Below is a small trained network, with its code and all its weights. Each question gives an input and a class and asks what happens when units are switched off, that is, made to give their printed mean instead of their output.

import numpy as np


def w(rows, s, z=0):
    codes = np.array(rows[::2]) - 128.0
    scale = np.full(codes.shape[1], s)
    scale[-1] = z or s
    return codes * scale


def f(y):
    return np.maximum(y, 0)


def log_softmax(a):
    a = a - a.max(-1, keepdims=True)
    return a - np.log(np.exp(a).sum(-1, keepdims=True))


def net(x, mask):
    res = np.array(x, float).reshape(1, 7) / 4 @ E
    y = f(res @ A[0][:, :-1].T + A[0][:, -1])
    res = res + np.where(mask, y, B[0][:, -1]) @ B[0][:, :-1]
    return log_softmax(res[-1] @ U[:, :-1].T + U[:, -1])


A, B = {}, {}
E = w([
[86,113,69,48,108,138,92,231],'x0',
[176,223,48,63,111,211,69,134],'x1',
[63,62,190,133,148,157,43,134],'x2',
[47,180,161,86,221,113,179,107],'x3',
[178,139,142,99,119,173,101,104],'x4',
[58,157,168,188,14,128,154,254],'x5',
[77,187,231,161,159,194,76,73],'x6',
],0.0077)
A[0] = w([
[191,106,213,228,142,161,134,3,140],'N1',
[205,206,41,75,81,164,37,149,254],'N2',
[129,50,56,29,203,112,140,179,163],'N3',
[177,45,126,157,34,151,75,185,103],'N4',
[55,120,215,163,140,184,20,198,161],'N5',
[108,164,246,203,105,184,93,127,128],'N6',
[106,94,87,176,50,90,191,173,170],'N7',
],0.0064,0.0049)
B[0] = w([
[126,98,109,189,254,123,40,4,208],'N1',
[166,172,15,163,100,226,188,123,253],'N2',
[153,119,36,173,229,133,88,66,193],'N3',
[94,76,100,39,32,110,76,176,200],'N4',
[15,111,157,161,100,214,155,98,218],'N5',
[65,92,167,223,157,144,176,80,196],'N6',
[191,111,120,210,109,32,158,198,203],'N7',
],0.0067,0.011)
U = w([
[45,124,254,166,137,162,132,104,47],'0',
[149,183,59,144,114,219,157,122,254],'1',
[94,58,117,122,66,105,72,202,126],'2',
[178,133,196,67,114,100,57,134,10],'3',
[88,204,203,34,193,128,128,85,48],'4',
[204,137,99,59,73,149,114,148,3],'5',
[161,104,110,159,242,77,107,48,193],'6',
[154,148,137,160,71,28,215,240,152],'7',
],0.0084,0.0043)

Each question gives the input, the list of numbers given to net, and the class t.
The units are the neurons (one row each of A and B). Each row of codes is followed by its name. A weight is (code - 128) times the scale printed after its matrix; where a second scale follows, it is the last column's (A, B and U).
mask holds one flag per neuron, in row order. A switched-off neuron (its flag False) gives its mean, the last column of its row in B, instead of its output. The means were averaged over made-up inputs and are rounded, as every weight is.
A unit's drop is (log p(t) with every unit on - log p(t) with that unit switched off) / (log p(t) with every unit on - log p(t) with every unit switched off).
The circuit of an input: a set's keep is (log p(t) with only the set's units on - log p(t) with every unit switched off) / (log p(t) with every unit on - log p(t) with every unit switched off). Starting from all 7 units, units are removed one at a time, each time the one whose removal leaves the highest keep (on an exact tie, the one counted first), for as long as the keep stays at least 0.8.
circuit, biggest first: the units of the circuit, biggest drop first
unit that matters most: the unit with the biggest drop
top k neurons: the k neurons with the biggest drops, biggest first
drop of u: that unit's drop, to one decimal
input [-5,3,6,-6,0,0,3], class 0: circuit, biggest first => N5, N6
input [6,6,8,0,-1,2,7], class 0: top 2 neurons => N5, N6
input [2,-5,0,-8,7,1,5], class 0: unit that matters most => N6
input [3,-1,-4,-8,5,6,-1], class 7: top 2 neurons => N7, N1
input [-6,3,2,-8,-3,-3,-8], class 5: circuit, biggest first => N4, N6
input [1,2,-2,5,-3,6,4], class 0: circuit, biggest first => N2, N5
input [0,1,-7,7,2,3,5], class 4: circuit, biggest first => N2, N7
input [5,0,-4,5,4,6,0], class 7: top 2 neurons => N1, N7
input [-4,7,6,5,-2,-2,0], class 4: circuit, biggest first => N7, N3
input [-6,5,0,-2,8,0,6], class 6: top 3 neurons => N1, N6, N4
input [-1,1,-6,-4,-3,5,6], class 7: drop of N6 => -0.1
input [-1,0,4,-2,-7,-1,3], class 0: drop of N2 => 0.1
input [-3,6,-6,2,-5,8,-3], class 7: drop of N2 => 0.0
